Each row is shifted at random along 4 fixed directions that mean nothing.
Known rows, with every way that one mark hangs from another:
{z_522 {z_166 z_210 {z_483 z_474}} {z_405 {z_96 z_736}}}: [-137    3  -90  158    5   34   69 -134   26    2  -75 -199 -128  -45
  111  -86  -95 -107   43  149 -156  119  320  187 -104  141    9  -84
 -135 -107  -34  -91   24 -109  -26  -34 -182   -8  110  -76  -43]
{z_96 {z_736 z_74 {z_728 {z_483 z_210}}}}: [  -9  -42   17   14   53  -81   13 -192  -25 -126   -5 -241 -187  -16
  119 -166  -40  229   39   84  -42 -133  243   16   65   37   -4 -104
   78   24  -21   12   -8    7  -49  -34  -34 -112   78  -75  131]
{z_736 {z_728 {z_483 z_166 z_474}}}: [-216  129 -153   78  -18  -12   48 -161   71  -98  -34 -144 -204   86
  214 -232  -15  140   48   13  -70  123  330   91   82   25  -21 -191
   39  -67    8   65  134 -179   26   13 -152  -49   56 -200   46]
{z_474 z_96 {z_437 {z_405 {z_74 z_736} z_483}}}: [ 225  -35  159  -90  -78  -70  258 -139  -48 -112  118 -377 -291  185
  108  -64 -176  294  -23  298 -216 -112   95    5   40   77    2  142
  136  -52  170 -143    7   65  -80 -225  151  -26   75  102   16]
{z_405 {z_74 {z_736 z_96 z_728}} {z_483 {z_166 z_210} z_474}}: [-296  186  -24   81 -155   63  -62   42  129  -15  -55   78   10  104
    1 -108  100  -77  -16 -181   -7   91 -186   88   34    9  -50 -132
  -44  -11  -56   82    4  -92  123  153  -61  139  -38  -92 -152]
{z_474 {z_96 {z_736 z_74}} {z_437 z_166 z_405}}: [  11  -80  117    4  -26    3  108  -13  -84  -96  -67 -125 -117  -48
   50   27   66   13   42  183   18  -76  163   35 -137   -2   31   16
   75  -41  -31 -195  -30   53  -57  -38   72  -37   73  100  147]
{z_483 {z_166 {z_522 {z_405 z_74}}} z_210 {z_474 z_96 z_437}}: [-131  181    1    9 -102   -2   50   51 -141  -58  145 -191 -232  185
  -31  -98   93   97  -21   18  -98   28 -129   54   85   44   23  -79
  -15   54  -12  -17  -79 -179  189   -8  134  142   66  -33 -230]
{z_74 z_96 {z_736 {z_728 {z_437 {z_166 z_483 z_522} z_405}}}}: [  42   51   78   21  -59   -4 -155   18   71 -145   33  -97  -88   23
   29 -217  218  114  -47  -80   13 -133 -200  -37   92  -32  -90  -59
   79   65  105  118 -158   62  148   55   75   81   13  180 -175]
{z_437 {z_522 {z_74 z_736} z_166 {z_405 {z_483 z_210 z_474}}}}: [ -27  236   45    2 -196   -1  -43  105   80 -121   92  -32 -143   77
  -15 -150   -3  117  -57   26  -72  -49 -300  179  132   20 -195  -15
 -132   28   68  110 -150  -42  149   22  103  272  -48  189 -417]
{z_483 {z_166 {z_210 {z_522 z_74}}} {z_474 z_96}}: [  -7 -196   65   18   98    0  102  -12  -59   15   34 -302  -99    4
  -54  110 -106   55   66  265 -112 -196  126  -24    2  103  -50   86
  -29   96 -100 -112  -93  -39    0  -64  158 -116  293  -31   45]
{z_483 z_166 {z_474 {z_437 {z_522 {z_74 z_96}}}}}: [ -32  -90  -49   76   55    1  316 -269  -35  -99   82 -437 -381  165
  280  -20 -243  230   82  430 -213  -10  409   26  -46  111   18   60
  120  -31   26 -149  103 -117 -113 -201   62 -158  270 -119   26]
{z_210 {z_522 z_74} {z_728 z_437}}: [ -95  -33   49  -54   24   32  -44  -34   77  -48   -5  -86  -63 -180
  -16   35  137  109   20  -17   44 -179   50  -37  143 -113 -158  -60
  120  115 -130   31 -117  -34  148  147  104  -75   77  -29  -16]
{z_474 {z_437 {z_166 {z_210 {z_728 z_736}} z_483}}}: [  21  -37   92   18  -91    0  -41  112  127   15  -77   45   25  -67
  -64    1   90  -55   -6   62    3 -113  -98  119   92  -17 -171   67
 -107  -22   18    0 -135   38  123    5   63  125   98  126  -64]
{z_166 {z_210 z_96} z_522}: [-131 -142    9   83  -18   10 -136  111  231   49 -117   90  218 -300
 -131    7   -2 -197   47  -21   50 -104   28  213   50  -10 -209   -6
 -167  -30  -72   -5 -150    0  137  165 -112  115   98   56  -76]
{z_166 {z_210 {z_96 z_736}} z_522}: [-137  -87    6   82   56   22 -111   -9   53    5    3  -55    7 -205
  -19  -32  121  -46   58  -30   40 -137  101   59   99  -27  -57  -59
  -26   77 -120   24 -141  -54  207  136  -28   10  102  -51  -13]
{z_474 {z_96 z_736} z_437}: [ -40   17   72   32  -80  -60  -22   67  -23 -141   36  -36  -32  -65
    9 -115  117    5   43  -12   78  -63  122  109  -35  -10  -11  -63
   60  -67   28  -59  -12   -6   53   42   11   69  -57   25  119]
{z_474 {z_437 {z_405 z_96}}}: [ 103 -218  232  -93  -14  -66  -71  319   25   58  -94  147  308 -163
 -360  186   39 -242   23   71   84 -334 -233    9   49  -34 -170  144
   -4   79 -114 -134 -155  139  -31   30  197   76   13  234   36]
{z_474 {z_96 z_736} {z_437 {z_166 z_210} z_405}}: [  29   44  110   19 -150  -34   35   53    8 -129  -49  -48  -81  -40
   58  -97   80   13  -17   89   21   -1   44  179  -85  -16  -24   -6
  -57 -141  108 -117  -41   38   36  -51  -20  135    0  185    7]
{z_405 {z_483 {z_474 z_437}}}: [-104 -249   48   78    4    1  111   69  198  103 -183   46  212 -132
  -85  172 -253 -292   85  201  -85  -45  185  213  -87   95 -168  112
  -78 -119 -130 -196  106    0 -192   -9  -79    3  119  -51  118]
{z_405 {z_483 {z_210 z_96} z_474}}: [ -39   94   42  -38 -148  -94   25   33   74  -12   76 -118  -55  148
   14 -118  -89  131  -39  -19 -137  -78  -93  137  216   40  -76   -8
  -62  -16   48   73   16  -95   68  -49   22  119    0   -2 -126]
{z_483 {z_166 {z_522 {z_74 z_96} z_405}}}: [-105   59  -19   46   45   53  -46   15  -74  -49   83 -123 -132   21
  -46  -41   75   48   54   48  -33 -122  -30  -46  120   20  -51  -45
   53  154 -144   87 -126 -133  133   99  137   20   96  -55 -145]
{z_210 {z_96 {z_736 z_74}} {z_522 z_166} {z_728 z_483}}: [-108   22   43  -24 -124   -4  -99  -53  255  -76 -165 -100  -37 -267
   61  -52  152  126  -31 -102  -41  -59  170  185   15  -61 -150  -99
  -80  -88   -6   36  -86   50   84  121 -137    3  106   43  -18]
{z_437 {z_405 {z_483 z_474}}}: [-113  261   45  -14 -261  -57  -38  169   88  -74   -6   83   37  163
  -24 -169  -18    9  -74 -107  -53   18 -238  202  194  -10 -114  -63
  -88  -82   60  129   71 -115   89   42  -30  244 -140  106 -234]
{z_474 z_96 {z_437 {z_166 z_210} z_405 z_522}}: [ -49   52    6    9  -63   32  211 -125  -81 -105   48 -201 -330   81
  244  -79   62  156   39  218  -36   48  237   13  -16  -49   70  -24
   94  -40   59 -150    8  -89   90  -85   51  -21   67   25   35]
{z_405 {z_483 z_166 {z_474 z_96}}}: [ -45  -38   19   28  -20  -14  106    2   27   15    0 -162  -75  122
    3    9 -121   21   42  135 -162  -55  102   61   61  112  -24   55
  -20  -23  -44  -48   60  -76  -52  -73   37    0  122  -93   23]
{z_437 z_166 {z_405 {z_74 {z_736 {z_728 z_483}}} z_96} z_522}: [  84  -83  149  -82    6   46  129  -52  -12  -33  -43 -131 -172   42
   56  112   86  106   15  221  -86 -200  -70 -166   34  -65   16  111
  128  100  -38 -122 -100   92   13 -109  171  -65  110  146  -52]
{z_437 z_166 z_405 z_522}: [-200   -3  -45   80   19   99  198 -167  -15  -48  -96  -90 -226   -1
  291   56  -41   36   93  277  -52   48  305   15    2  -77   31  -26
   74   -1 -129 -117  108 -176    4  -28  -42 -121  130  -59   39]
{z_736 z_74 z_96 {z_728 z_210 z_437 z_483}}: [  -1 -134  -46  -45   76  -82   31 -149  173  -91 -196 -146  -32 -153
   27 -258  -31  113   13   22   38  -14  305   43   -6   56  -83 -171
   41  -89   16 -166  -98  129 -168   17 -171  -52   62   64  111]
{z_483 z_166 {z_210 z_522} z_474}: [-236 -146   20   56   97   31   37   16  -77   82  -27 -124    6  -44
  -60  170  -50  -87   82  136  -58 -135   68   -8   67   22  -32  -24
  -31  152 -280  -94  -20 -204   39   47   92 -121  243 -163   35]
{z_437 {z_166 {z_210 z_728}} {z_405 z_74}}: [  63  -87  106  -68   57   41  177 -182  -45    1  -15 -284 -238   50
  131  103  -75  224   10  300 -143 -186   61 -101  128  -56  -32  103
   66  112  -58  -21  -66  -44   65 -117  149 -172  239   40   27]
{z_74 z_96 {z_736 {z_728 z_210 {z_437 z_405 z_522} z_483}}}: [ 219  -57  139  -71   30  -80  -30 -130   59 -182  112 -319 -222   26
  127 -265  114  310  -78   42  -61 -232  -94 -110  153  -20  -70  -26
  168   72  143   53 -156   96   55  -84  117  -20   61  196 -116]
{z_522 {z_74 z_736} {z_166 z_210}}: [ -87  101   10   94  -92   75 -142   62  168 -110   23   20  -20 -103
   -8 -137   35   16  -21   -8   28  -93 -223  194   53   19 -264  -50
 -179   39   13  163 -221  -39  180  149   55  193   43  130 -275]
{z_736 z_96 {z_728 {z_210 z_522} {z_437 {z_405 z_74}}}}: [-190   93  -22  -61   26  -30  -79  -28  -27  -98  -68  -21  -43  -93
   -3 -206  254   80   16 -191  144  -17   97 -106  149 -107   42 -264
  153   96 -107  -52  -92  -52  120  139  -51  -31  -69  -11   51]
{z_210 z_522 {z_728 z_74 z_736}}: [ -47  -93   95    8  -64   -4 -103   -6  296  -89 -157  -63   91 -292
    9    9   27   41  -11  -40  -10 -129   64  186   66  -59 -262  -40
  -43  -91  -23   31  -62   48   20  120  -97   16  112   71  -32]
{z_736 {z_74 z_96} {z_728 {z_210 z_522} z_437}}: [ 218 -194  181 -180  -36 -154 -127  148  217  -67 -125  -54  211 -225
 -292 -103   20   79  -58  -20   82 -362 -230   13  140   -9 -276   31
  -20   59   62  -17 -319  287  -39   31   96   87   69  350  -70]
{z_210 z_96 {z_522 z_405}}: [-155  128   39  -44 -116  -70  -73   53   17  -46   61  -81  -13  -69
  -10  -74   80  124    8  -90    2 -119   41   49  231  -72  -72 -101
   50  101 -103  100  -52 -127  175  135   24   -3  -21   16  -86]
{z_522 {z_74 z_736} {z_166 z_210 z_483} {z_405 z_96}}: [ -47  -50   75   53   71  118 -139  117  -54   63   15  -42   12 -112
 -206   68  156 -193    8   14    4 -188 -243  -42  -29   57 -123  -14
  -92  204 -190   17 -304   12  134  163  200   53   74   96 -205]
{z_405 {z_74 {z_736 {z_728 z_437}}} z_96 {z_483 {z_210 z_522}}}: [  47 -192  146  -43  -74  -37   30  -21  254   52 -130   -8  176 -139
 -127   81 -125 -119  -13   27 -108 -137 -103   81  -41   38 -118   84
   -6  -81    7 -171  -69  173 -134  -29  -68   60    7   67  -29]
{z_483 {z_210 {z_522 z_405} z_728} z_474}: [  64 -189  176  -79  -58 -131  -31  142  128   37  -86 -123  186 -170
 -234  130 -232  -17  -21  160 -106 -232 -112  212   77   15 -280  105
 -189   -3  -19  -72  -93   43  -27  -53   41   33  185  178  -92]

Rows:
[-120  -60  -81    8   42  -47   28 -184   46 -114  -39 -207 -101  -32
  119 -167  -64  176   89   65   34  -97  297  -36   26  -12  -57 -150
  149   55  -14   50   -9  -14  -41   75  -44 -181   81  -84  163] -> {z_736 {z_74 z_96} z_728}
[ -29 -209   75   37  122  -45  -11  -80   -1  -68 -158  -92   40 -203
  -29   21  -39  -28   74  129   56 -181  242   21  -61   21  -53  -44
   80   21 -140 -135  -26   96 -154   21  -37 -145  103    9  208] -> {z_96 {z_736 z_74 {z_728 {z_437 z_405}}}}
[-290  322 -145   92 -118   80 -110   17    7 -107   79   36 -115  -36
   63 -238  180  -44    1 -174   82  107  -45  138   42  -32  -73 -271
  -63   31  -73  164 -118 -214  238  230  -47  178 -145  -28 -264] -> {z_522 z_74 {z_166 z_210} {z_405 z_96}}
[  25   -2  116  -88 -162  -59  -36  166  197   27  -23  116  210    9
 -208    7    8 -102   -9 -123  -39 -186 -248   40  115   14  -99   68
   15  -34   11   33  -68  103    6   43   32  175 -131   58  -62] -> {z_405 z_74 z_96 z_483}
[  53  -47   94    1 -135  -60  -21  -17  300 -104 -121  -60   83 -107
  -44 -105 -214   89  -20   95 -107  -79  -61  233    8   69 -250   50
 -134 -124  138  -12  -91  125  -75  -25 -108  121   72  172 -124] -> {z_405 {z_74 {z_736 z_96 {z_728 {z_483 {z_210 {z_522 z_166}}}}}}}
[ -51  213  -58   54  -46   11  165 -261 -187 -223  222 -358 -563  209
  371 -265  193  391   51  113  -84   73  352  -53   71   -5  198 -112
  227    0  103   -6   35 -151  199 -100   65  -41   29 -143   63] -> {z_474 {z_96 z_736} {z_437 {z_166 z_522}}}
[-133  224   -7   20 -190   -8  130  -94    9 -110   41  -63 -198  164
  180 -164   36   87  -21   -8  -67  101   67   90   57  -23   62  -96
  116 -108   54  -19  115 -119   39  -19  -52  100 -119  -59  -72] -> {z_474 {z_437 {z_405 z_74 {z_96 z_736} {z_483 z_166}}}}
[-309   95   27   68 -127  147 -104  226  136   24 -212  334  210 -151
 -116  113  188 -325   29  -99  109   18 -223  126    4 -110 -139  -52
  -79    4 -209   25  -58 -102  157  253  -29  182  -31   70 -149] -> {z_437 {z_166 z_522} {z_405 z_74}}
[ -38   18   35   50  -51  -33  -39  -99  154 -122  -54  -85  -89  -62
  143 -197   10  108  -42   12  -28   -7   41  131   55  -18 -125  -97
    5  -72   71   -7   -8   -5    8   12 -103   37   17   83 -105] -> {z_74 {z_736 {z_728 {z_437 z_405 z_522} {z_483 {z_210 z_96}}}}}
[-249  -55  -64   46    9   43  -39  -23  179  -12 -192  -21   43 -142
   42  -47   49  -90   27  -65   10   42  178  138  -38   -6 -122 -176
  -45  -60 -118  -46    9  -86  -50  148 -138  -14  103  -91   37] -> {z_736 {z_728 z_74 {z_483 z_166 {z_210 z_96 z_522} z_474}}}
[  16   -3   32  -47  -63  -75 -123   67  164 -136  -52  -55   68  -65
  -53 -175   19  109    4  -65   46 -163  -40   87  107  -25 -195  -77
    3   -2   88  122 -104   59   14   76   -2   66   10  127  -21] -> {z_736 {z_728 {z_74 z_96}}}
[ -41 -151  -15   88  146   69  -16 -139   44  -33   29 -186 -136 -147
   22  -59   -8   47   65  145  -15 -123  122   -5   32   36 -109  -20
   26  106  -69  -57 -195   11  114   66   44  -36  170  -20  -75] -> {z_166 z_210 {z_522 {z_74 {z_736 z_96 {z_728 z_437}}}}}
[ 183   53   50  -15  -42  -95  -56  -41  162 -190   10 -136 -160   30
   55 -372  144  246  -91  -82  -47  -97  -23   60  208  126  -95  -87
   57 -115  124    5 -143  136  -40  -67  -26  182  -44  186 -173] -> {z_728 z_437 z_483 {z_736 z_74 z_96}}
